Here is a tiny trained network, its code and every weight. The questions are about switching its units off for an input and a target symbol, where a switched-off unit gives its printed mean instead of its output.

import numpy as np


def w(rows, s, z=0):
    codes = np.array(rows[::2]) - 128.0
    scale = np.full(codes.shape[1], s)
    scale[-1] = z or s
    return codes * scale


def f(y):
    return np.maximum(y, 0)


def softmax(a):
    e = np.exp(a - a.max(-1, keepdims=True))
    return e / e.sum(-1, keepdims=True)


def log_softmax(a):
    a = a - a.max(-1, keepdims=True)
    return a - np.log(np.exp(a).sum(-1, keepdims=True))


def net(x, mask):
    ids = ['αβζηξτφψω'.index(c) for c in x.split()]
    T = len(ids)
    res = E[ids] + P[:T]
    q, k, v = (res @ M[0].T for M in (Q, K, V))
    z = softmax(np.where(np.tri(T) > 0, q @ k.T / 2**0.5, -1e9)) @ v
    res = res + np.where(mask[0], z, O[0][:, -1]) @ O[0][:, :-1]
    y = f(res @ A[0][:, :-1].T + A[0][:, -1])
    res = res + np.where(mask[1:9], y, B[0][:, -1]) @ B[0][:, :-1]
    return log_softmax(res[-1] @ U[:, :-1].T + U[:, -1])


Q, K, V, O, A, B = {}, {}, {}, {}, {}, {}
E = w([
[161,65,188,7,192,113,125,41,137,168,133],'α',
[242,96,74,178,95,84,157,204,135,86,214],'β',
[73,122,154,107,107,113,68,201,10,161,187],'ζ',
[231,163,177,102,183,44,140,128,171,166,156],'η',
[174,28,166,82,169,111,149,214,116,80,136],'ξ',
[131,18,131,120,116,174,117,126,100,114,158],'τ',
[130,106,143,156,113,114,133,156,195,154,122],'φ',
[92,149,173,155,132,127,90,122,92,220,114],'ψ',
[128,198,133,186,126,118,185,178,59,136,147],'ω',
],0.017)
P = w([
[123,63,65,208,206,84,101,201,167,241,239],'0',
[102,118,165,70,120,61,126,78,156,196,176],'1',
[90,101,171,64,112,67,130,110,157,163,169],'2',
[147,126,152,137,123,84,131,95,132,186,149],'3',
[133,119,175,110,85,94,129,98,131,152,144],'4',
[104,110,183,101,93,91,133,161,143,143,122],'5',
[156,133,192,128,60,113,130,99,103,130,120],'6',
[122,109,196,123,61,118,128,161,125,112,104],'7',
[125,117,205,109,36,126,146,162,103,103,78],'8',
[124,114,221,137,31,126,133,161,131,97,77],'9',
[136,98,207,137,7,149,143,160,117,82,50],'10',
],0.011)
Q[0] = w([
[166,207,2,207,112,123,222,147,68,80,122],'H0',
[169,93,149,143,76,79,203,188,104,125,166],'H0',
],0.011)
K[0] = w([
[133,158,199,120,14,141,151,118,90,61,3],'H0',
[121,117,145,183,132,179,113,173,118,128,83],'H0',
],0.014)
V[0] = w([
[254,95,146,62,177,119,179,120,202,85,109],'H0',
[172,206,79,119,64,69,219,179,161,109,182],'H0',
],0.009)
O[0] = w([
[166,132,227,211,199,253,117,110,157,186,91,72],'H0',
[80,100,148,188,205,90,6,60,102,71,29,254],'H0',
],0.013,0.0033)
A[0] = w([
[124,106,122,5,141,207,135,135,147,146,68,136],'N0',
[132,139,68,92,127,168,170,173,145,212,105,92],'N1',
[123,75,99,169,102,130,149,97,179,129,135,140],'N2',
[142,117,83,79,61,81,201,157,113,177,169,149],'N3',
[83,154,77,138,147,51,65,93,126,36,99,48],'N4',
[117,73,131,166,162,53,2,113,138,110,35,130],'N5',
[124,120,53,116,76,41,104,95,112,98,115,127],'N6',
[157,82,177,138,69,134,83,131,32,120,157,253],'N7',
],0.0074,0.0064)
B[0] = w([
[174,133,112,139,146,97,122,130,138,87,166,153],'N0',
[109,160,176,111,101,121,133,93,92,63,131,155],'N1',
[89,97,117,128,205,58,141,120,153,168,148,135],'N2',
[130,100,104,80,81,146,41,111,106,116,79,207],'N3',
[189,51,112,160,103,209,148,122,110,239,42,206],'N4',
[120,153,124,149,114,130,148,152,68,85,203,252],'N5',
[130,203,81,166,254,159,172,129,154,123,180,219],'N6',
[109,155,161,109,179,81,142,114,204,152,101,191],'N7',
],0.0087,0.027)
U = w([
[138,149,128,109,120,186,150,135,115,125,169,87],'α',
[157,104,123,137,114,128,91,118,98,130,123,49],'β',
[156,129,100,115,149,153,71,128,148,146,82,59],'ζ',
[120,184,123,142,170,150,84,123,164,75,149,85],'η',
[149,101,135,125,161,101,81,138,174,181,62,151],'ξ',
[151,81,131,127,79,70,124,114,113,166,103,239],'τ',
[104,117,152,137,132,2,152,118,145,139,134,254],'φ',
[118,177,112,124,118,131,131,121,115,72,177,93],'ψ',
[119,146,115,131,144,100,191,119,104,128,125,153],'ω',
],0.0078,0.0041)

Each question gives the input, a string of symbols that net reads in full, and the target symbol t.
The units are the heads (2 rows each of Q, K, V and O) and the neurons (one row each of A and B). Each row of codes is followed by its name. A weight is (code - 128) times the scale printed after its matrix; where a second scale follows, it is the last column's (O, A, B and U).
mask holds one flag per unit, heads first, then neurons. A switched-off unit (its flag False) gives its mean, the last column of its rows in O or B, instead of its output. The means were averaged over made-up inputs and are rounded, as every weight is.
A unit's drop is (log p(t) with every unit on - log p(t) with that unit switched off) / (log p(t) with every unit on - log p(t) with every unit switched off).
The circuit of an input: a set's keep is (log p(t) with only the set's units on - log p(t) with every unit switched off) / (log p(t) with every unit on - log p(t) with every unit switched off). Starting from all 9 units, units are removed one at a time, each time the one whose removal leaves the highest keep (on an exact tie, the one counted first), for as long as the keep stays at least 0.8.
circuit, biggest first: the units of the circuit, biggest drop first
most important unit: the unit with the biggest drop
k most important neurons: the k neurons with the biggest drops, biggest first
drop when u is switched off: that unit's drop, to one decimal
input τ β τ ω ψ ω ξ ψ η α, target τ: circuit, biggest first => [N6]
input ξ ψ η β ζ, target ξ: 3 most important neurons => [N5; N6; N7]
input φ α α α ψ η, target φ: circuit, biggest first => [N4; N6]
input τ φ ω α α η ζ, target τ: circuit, biggest first => [N6; N5]
input ω φ β φ α ξ φ α ξ β, target ξ: 2 most important neurons => [N5; N6]
input ω φ η ζ ζ, target ω: 4 most important neurons => [N6; N4; N5; N3]
input φ φ φ ω ω ψ φ, target φ: circuit, biggest first => [N4; N3; N6]
input ζ η η φ ψ ω α η, target ζ: 3 most important neurons => [N3; N6; N5]
input φ β η ξ φ ζ ψ ψ ω β, target ω: 3 most important neurons => [N4; N6; N3]
input η ψ α ω α ψ, target η: circuit, biggest first => [H0; N4]
input φ τ α, target φ: 3 most important neurons => [N4; N3; N6]
input β ψ η ω ω η α φ, target β: circuit, biggest first => [N5; H0; N4; N6]
input β η β ζ η φ β ζ, target β: circuit, biggest first => [N5; H0; N4]
input η ζ α η, target η: circuit, biggest first => [H0; N4]
input ξ ω τ η ω η ζ η α η, target ξ: most important unit => H0
input ψ φ η ψ, target ψ: 4 most important neurons => [N4; N6; N3; N1]
input η η α, target η: 2 most important neurons => [N4; N5]
input φ η η α φ, target φ: 4 most important neurons => [N4; N3; N6; N2]
input ζ τ ξ φ, target ζ: 4 most important neurons => [N3; N6; N5; N4]
input τ η η β ω α, target τ: most important unit => H0
input ω ξ β η τ ω φ α τ ζ, target ω: 3 most important neurons => [N4; N6; N5]
input τ β ζ φ ξ α τ, target τ: 3 most important neurons => [N6; N5; N3]
input η β ψ ψ ζ, target η: drop when N4 is switched off => 0.8
input φ φ φ β φ β ω ψ ψ ω α, target φ: drop when N7 is switched off => 0.0
input ψ α ψ, target ψ: drop when N6 is switched off => 0.6
input φ β α ζ, target φ: drop when N3 is switched off => 0.2
input α α φ, target α: circuit, biggest first => [H0]
